Here is a tiny trained network, its code and every weight. The questions are about switching its units off for an input and a class, where a switched-off unit gives its printed mean instead of its output.

import numpy as np


def w(rows, s, z=0):
    codes = np.array(rows[::2]) - 128.0
    scale = np.full(codes.shape[1], s)
    scale[-1] = z or s
    return codes * scale


def f(y):
    return np.maximum(y, 0)


def log_softmax(a):
    a = a - a.max(-1, keepdims=True)
    return a - np.log(np.exp(a).sum(-1, keepdims=True))


def net(x, mask):
    res = np.array(x, float).reshape(1, 4) / 4 @ E
    y = f(res @ A[0][:, :-1].T + A[0][:, -1])
    res = res + np.where(mask, y, B[0][:, -1]) @ B[0][:, :-1]
    return log_softmax(res[-1] @ U[:, :-1].T + U[:, -1])


A, B = {}, {}
E = w([
[68,19,75,150],'x0',
[129,129,128,128],'x1',
[166,190,117,254],'x2',
[81,221,44,122],'x3',
],0.013)
A[0] = w([
[165,126,235,134,148],'N0',
[99,147,74,80,155],'N1',
[128,225,132,76,140],'N2',
[123,24,148,164,136],'N3',
[114,83,127,228,107],'N4',
[84,144,138,110,146],'N5',
[148,190,141,169,153],'N6',
[143,203,92,185,163],'N7',
[191,111,163,117,192],'N8',
[170,97,115,214,176],'N9',
[65,176,156,5,248],'N10',
[67,64,148,88,252],'N11',
[37,120,51,141,136],'N12',
[173,99,189,175,113],'N13',
[55,119,84,130,126],'N14',
[135,36,172,79,191],'N15',
[161,152,240,102,159],'N16',
[120,94,169,54,220],'N17',
[157,144,214,115,190],'N18',
[185,115,100,235,253],'N19',
[87,66,136,84,255],'N20',
[144,148,186,115,177],'N21',
[136,105,128,109,169],'N22',
[176,123,189,118,185],'N23',
[97,151,54,112,102],'N24',
[137,135,122,44,249],'N25',
],0.013,0.0038)
B[0] = w([
[93,146,89,175,201],'N0',
[126,192,84,86,189],'N1',
[254,157,168,145,220],'N2',
[168,113,200,112,209],'N3',
[167,80,98,203,203],'N4',
[159,134,143,125,154],'N5',
[110,155,196,150,210],'N6',
[98,191,239,162,240],'N7',
[70,108,130,142,180],'N8',
[155,94,99,238,210],'N9',
[177,182,102,43,237],'N10',
[104,95,155,54,211],'N11',
[78,151,128,147,217],'N12',
[137,92,99,163,191],'N13',
[76,174,123,93,188],'N14',
[132,137,189,69,218],'N15',
[50,121,65,116,206],'N16',
[120,143,151,47,200],'N17',
[61,180,56,128,193],'N18',
[150,113,138,250,247],'N19',
[122,108,150,77,207],'N20',
[80,163,63,122,175],'N21',
[192,153,188,66,153],'N22',
[61,110,112,119,185],'N23',
[112,173,91,172,193],'N24',
[133,211,86,7,197],'N25',
],0.0084,0.015)
U = w([
[38,135,78,121,139],'0',
[135,143,247,148,236],'1',
[56,136,74,213,146],'2',
[216,37,98,190,119],'3',
[206,160,106,133,7],'4',
],0.014,0.0015)

Each question gives the input, the list of numbers given to net, and the class t.
The units are the neurons (one row each of A and B). Each row of codes is followed by its name. A weight is (code - 128) times the scale printed after its matrix; where a second scale follows, it is the last column's (A, B and U).
mask holds one flag per neuron, in row order. A switched-off neuron (its flag False) gives its mean, the last column of its row in B, instead of its output. The means were averaged over made-up inputs and are rounded, as every weight is.
A unit's drop is (log p(t) with every unit on - log p(t) with that unit switched off) / (log p(t) with every unit on - log p(t) with every unit switched off).
The circuit of an input: a set's keep is (log p(t) with only the set's units on - log p(t) with every unit switched off) / (log p(t) with every unit on - log p(t) with every unit switched off). Starting from the 12 units with the biggest drops (on a tie, the unit counted first), units are removed one at a time, each time the one whose removal leaves the highest keep (on an exact tie, the one counted first), for as long as the keep stays at least 0.8.
units of the circuit, in order: the units of the circuit, biggest drop first
unit that matters most: the unit with the biggest drop
top k neurons: the k neurons with the biggest drops, biggest first
drop of u: that unit's drop, to one decimal
input [-8,7,-1,1], class 4: units of the circuit, in order : [N2; N10]
input [-8,8,-2,0], class 0: unit that matters most : N16
input [-2,2,-8,0], class 0: top 3 neurons : [N11; N3; N19]
input [0,-3,-3,-4], class 0: top 2 neurons : [N7; N2]
input [0,-5,-5,3], class 4: top 2 neurons : [N10; N16]
input [8,3,-4,0], class 1: top 3 neurons : [N3; N15; N16]
input [-6,-6,-8,0], class 0: top 2 neurons : [N16; N18]
input [-8,-7,5,0], class 2: top 2 neurons : [N16; N18]
input [0,-6,1,4], class 1: drop of N4 : 0.2
input [8,1,2,-6], class 3: drop of N4 : 0.2
input [-6,8,5,8], class 1: drop of N14 : 0.0
input [-7,-5,3,6], class 1: top 2 neurons : [N7; N6]
